Below are the code and all the weights of a small trained network. Each question names an input and a class and asks about switching units off, where a switched-off unit gives its printed mean instead of its output.

import numpy as np


def w(rows, s, z=0):
    codes = np.array(rows[::2]) - 128.0
    scale = np.full(codes.shape[1], s)
    scale[-1] = z or s
    return codes * scale


def norm(h):
    return h / np.sqrt((h * h).mean(-1, keepdims=True) + 1e-5)


def f(y):
    return np.maximum(y, 0)


def log_softmax(a):
    a = a - a.max(-1, keepdims=True)
    return a - np.log(np.exp(a).sum(-1, keepdims=True))


def net(x, mask):
    res = np.array(x, float).reshape(1, 7) / 4 @ E
    u = 0
    for l in range(3):
        y = f(norm(res) @ A[l][:, :-1].T + A[l][:, -1])
        res = res + np.where(mask[u : u + 3], y, B[l][:, -1]) @ B[l][:, :-1]
        u += 3
    return log_softmax(norm(res)[-1] @ U[:, :-1].T + U[:, -1])


A, B = {}, {}
E = w([
[152,147,70,90,145,163,202,104,138,127,225],'x0',
[108,127,153,100,110,119,119,129,112,91,153],'x1',
[124,146,137,139,149,166,113,139,99,143,134],'x2',
[161,167,92,143,95,63,109,142,3,139,120],'x3',
[194,61,199,96,110,93,91,101,113,198,145],'x4',
[128,90,98,125,134,130,87,97,101,58,131],'x5',
[173,167,94,22,78,200,88,142,158,107,73],'x6',
],0.0056)
A[0] = w([
[223,253,94,157,42,20,122,186,40,194,188,24],'L0N1',
[231,57,143,118,93,172,131,27,75,170,153,12],'L0N2',
[246,121,41,77,209,145,196,91,119,136,249,2],'L0N3',
],0.0048,0.0028)
B[0] = w([
[165,154,90,78,213,94,93,50,154,120,107,243],'L0N1',
[1,140,100,108,105,162,230,95,106,138,86,187],'L0N2',
[85,189,154,108,46,75,11,230,155,153,184,253],'L0N3',
],0.0084,0.0044)
A[1] = w([
[115,78,125,219,149,77,158,101,81,178,248,3],'L1N1',
[115,63,206,76,91,113,177,80,93,201,123,69],'L1N2',
[126,86,199,108,193,193,130,136,254,149,188,39],'L1N3',
],0.0058,0.0032)
B[1] = w([
[202,98,214,241,106,168,163,114,181,109,148,240],'L1N1',
[96,194,55,151,103,152,208,126,89,145,83,210],'L1N2',
[166,120,71,33,254,66,41,52,35,79,146,253],'L1N3',
],0.0082,0.0033)
A[2] = w([
[222,136,84,23,59,206,122,142,119,145,99,110],'L2N1',
[73,67,165,141,133,101,86,169,107,170,2,16],'L2N2',
[71,147,86,97,182,148,200,104,58,192,104,252],'L2N3',
],0.0071,0.0031)
B[2] = w([
[153,34,215,255,173,110,184,137,128,135,143,244],'L2N1',
[68,200,146,80,58,161,43,188,142,189,247,194],'L2N2',
[17,96,95,128,140,106,157,148,175,43,85,254],'L2N3',
],0.0087,0.0051)
U = w([
[194,130,46,4,233,79,48,27,52,106,64,135],'0',
[109,210,166,42,32,174,50,222,181,217,247,64],'1',
[83,92,136,127,129,99,155,150,173,104,113,210],'2',
[237,60,238,212,146,189,219,99,161,131,110,1],'3',
[23,160,17,133,39,246,254,168,155,111,62,72],'4',
],0.0062,0.0038)

Each question gives the input, the list of numbers given to net, and the class t.
The units are the neurons (one row each of A and B). Each row of codes is followed by its name. A weight is (code - 128) times the scale printed after its matrix; where a second scale follows, it is the last column's (A, B and U).
mask holds one flag per neuron, layer by layer. A switched-off neuron (its flag False) gives its mean, the last column of its row in B, instead of its output. The means were averaged over made-up inputs and are rounded, as every weight is.
A unit's drop is (log p(t) with every unit on - log p(t) with that unit switched off) / (log p(t) with every unit on - log p(t) with every unit switched off).
The circuit of an input: a set's keep is (log p(t) with only the set's units on - log p(t) with every unit switched off) / (log p(t) with every unit on - log p(t) with every unit switched off). Starting from all 9 units, units are removed one at a time, each time the one whose removal leaves the highest keep (on an exact tie, the one counted first), for as long as the keep stays at least 0.8.
circuit, biggest first: the units of the circuit, biggest drop first
most important unit: the unit with the biggest drop
k most important neurons: the k neurons with the biggest drops, biggest first
top k neurons in layer l: the k neurons of layer l with the biggest drops, biggest first
input [-6,0,7,-4,0,-3,-8], class 3: 4 most important neurons : L1N1, L0N3, L0N2, L2N3
input [1,-8,-4,-4,2,5,8], class 3: most important unit : L2N1
input [-8,-7,-1,5,1,0,-8], class 1: 2 most important neurons : L2N2, L2N1
input [1,-2,8,5,8,5,-2], class 4: circuit, biggest first : L0N2, L1N2
input [6,-5,4,2,-7,-3,8], class 3: 4 most important neurons : L2N1, L0N2, L1N2, L2N2
input [1,-7,-8,1,6,0,-2], class 4: circuit, biggest first : L0N2, L1N2
input [-4,7,5,5,-1,-5,6], class 3: 3 most important neurons : L2N1, L1N3, L0N3
input [-4,-8,-1,8,-4,-8,-8], class 0: 3 most important neurons : L0N1, L2N1, L0N2
input [-4,-2,7,1,8,-7,7], class 4: circuit, biggest first : L1N2, L0N2, L0N3
input [-3,-4,5,-6,8,2,-3], class 4: circuit, biggest first : L1N2, L0N2
input [-4,-6,7,6,6,8,1], class 2: 3 most important neurons : L0N2, L2N3, L1N3
input [3,5,-6,-5,3,0,7], class 3: 2 most important neurons : L2N1, L0N1
input [2,-8,1,-7,7,-7,-6], class 0: 2 most important neurons : L1N3, L2N1
input [2,-7,-3,4,-2,-1,-6], class 3: circuit, biggest first : L1N1
input [6,7,-4,-7,-4,-8,8], class 2: circuit, biggest first : L2N1, L1N3
input [5,0,-7,5,-4,-3,4], class 0: 3 most important neurons : L0N1, L2N2, L1N1
input [4,0,5,-5,6,0,4], class 4: 3 most important neurons : L0N2, L2N3, L1N2
input [-6,0,-8,2,-1,5,-7], class 3: 3 most important neurons : L1N1, L0N3, L2N3
input [7,7,-1,-3,2,-3,-5], class 1: 2 most important neurons : L0N3, L2N1
input [-8,-1,4,0,-4,1,1], class 1: most important unit : L2N2
input [-3,8,-6,7,5,8,7], class 2: 2 most important neurons : L2N1, L1N3
input [-4,-3,1,-3,8,5,7], class 4: circuit, biggest first : L0N2, L1N2, L0N1
input [-8,2,2,-1,-8,1,-4], class 1: circuit, biggest first : L2N2, L2N3
input [-7,4,7,-2,-5,0,3], class 1: top 2 neurons in layer 2 : L2N2, L2N3
input [6,-2,1,4,3,-1,-3], class 1: top 2 neurons in layer 1 : L1N3, L1N2
input [6,-8,7,-3,-4,-5,-8], class 3: top 2 neurons in layer 0 : L0N2, L0N1
